Below are the code and all the weights of a small trained network. Each question names an input and a class and asks about switching units off, where a switched-off unit gives its printed mean instead of its output.

import numpy as np


def w(rows, s, z=0):
    codes = np.array(rows[::2]) - 128.0
    scale = np.full(codes.shape[1], s)
    scale[-1] = z or s
    return codes * scale


def norm(h):
    return h / np.sqrt((h * h).mean(-1, keepdims=True) + 1e-5)


def f(y):
    return y / 2 * (1 + np.tanh(0.7978845608 * (y + 0.044715 * y**3)))


def log_softmax(a):
    a = a - a.max(-1, keepdims=True)
    return a - np.log(np.exp(a).sum(-1, keepdims=True))


def net(x, mask):
    res = np.array(x, float).reshape(1, 6) / 4 @ E
    u = 0
    for l in range(2):
        y = f(norm(res) @ A[l][:, :-1].T + A[l][:, -1])
        res = res + np.where(mask[u : u + 5], y, B[l][:, -1]) @ B[l][:, :-1]
        u += 5
    return log_softmax(norm(res)[-1] @ U[:, :-1].T + U[:, -1])


A, B = {}, {}
E = w([
[147,156,181,176],'x0',
[95,85,162,62],'x1',
[51,157,147,192],'x2',
[92,6,89,231],'x3',
[83,104,218,95],'x4',
[68,173,79,121],'x5',
],0.012)
A[0] = w([
[57,102,68,79,20],'L0N1',
[116,139,68,132,15],'L0N2',
[78,54,58,82,144],'L0N3',
[38,109,120,85,2],'L0N4',
[3,185,82,128,66],'L0N5',
],0.025,0.0048)
B[0] = w([
[71,107,71,92,193],'L0N1',
[112,53,93,143,166],'L0N2',
[38,82,44,128,249],'L0N3',
[93,116,140,99,180],'L0N4',
[9,124,7,146,255],'L0N5',
],0.018,0.0089)
A[1] = w([
[250,1,29,150,250],'L1N1',
[140,218,116,74,158],'L1N2',
[17,97,207,97,130],'L1N3',
[117,113,132,189,12],'L1N4',
[135,252,132,237,19],'L1N5',
],0.023,0.0027)
B[1] = w([
[22,145,57,43,252],'L1N1',
[137,233,113,82,173],'L1N2',
[74,18,188,83,207],'L1N3',
[221,87,82,120,149],'L1N4',
[63,93,79,252,177],'L1N5',
],0.024,0.015)
U = w([
[20,129,55,128,249],'0',
[179,238,141,59,14],'1',
[147,67,250,142,59],'2',
[166,180,115,232,3],'3',
],0.016,0.0051)

Each question gives the input, the list of numbers given to net, and the class t.
The units are the neurons (one row each of A and B). Each row of codes is followed by its name. A weight is (code - 128) times the scale printed after its matrix; where a second scale follows, it is the last column's (A, B and U).
mask holds one flag per neuron, layer by layer. A switched-off neuron (its flag False) gives its mean, the last column of its row in B, instead of its output. The means were averaged over made-up inputs and are rounded, as every weight is.
A unit's drop is (log p(t) with every unit on - log p(t) with that unit switched off) / (log p(t) with every unit on - log p(t) with every unit switched off).
The circuit of an input: a set's keep is (log p(t) with only the set's units on - log p(t) with every unit switched off) / (log p(t) with every unit on - log p(t) with every unit switched off). Starting from all 10 units, units are removed one at a time, each time the one whose removal leaves the highest keep (on an exact tie, the one counted first), for as long as the keep stays at least 0.8.
units of the circuit, in order: the units of the circuit, biggest drop first
k most important neurons: the k neurons with the biggest drops, biggest first
top k neurons in layer l: the k neurons of layer l with the biggest drops, biggest first
drop of u: that unit's drop, to one decimal
input [7,-5,0,2,7,-4], class 2: 2 most important neurons -> [L1N1, L0N5]
input [-1,8,-3,-5,8,2], class 2: 3 most important neurons -> [L1N1, L1N3, L0N5]
input [-4,3,7,7,8,-3], class 2: units of the circuit, in order -> [L1N3, L1N1]
input [6,6,4,-1,6,3], class 2: 3 most important neurons -> [L1N3, L1N1, L0N3]
input [6,-7,4,1,8,-7], class 2: units of the circuit, in order -> [L1N1, L0N5]
input [3,8,-7,-7,4,1], class 1: top 2 neurons in layer 0 -> [L0N3, L0N5]
input [-1,3,-4,-5,5,0], class 1: 2 most important neurons -> [L0N3, L1N2]
input [2,3,0,-5,-6,2], class 1: 2 most important neurons -> [L1N2, L1N1]
input [2,4,-8,-4,1,-5], class 1: most important neuron -> [L0N3]
input [6,0,6,-7,-5,-5], class 3: 2 most important neurons -> [L1N1, L1N5]
input [8,4,5,-6,6,-5], class 2: 2 most important neurons -> [L1N1, L0N5]
input [8,5,1,-8,6,-5], class 2: 2 most important neurons -> [L1N1, L1N3]
input [8,-1,3,-3,-8,-6], class 3: drop of L0N3 -> 0.2
input [1,6,0,-6,-3,0], class 1: drop of L1N5 -> 0.0
input [8,5,-6,0,5,1], class 2: drop of L1N1 -> 0.2
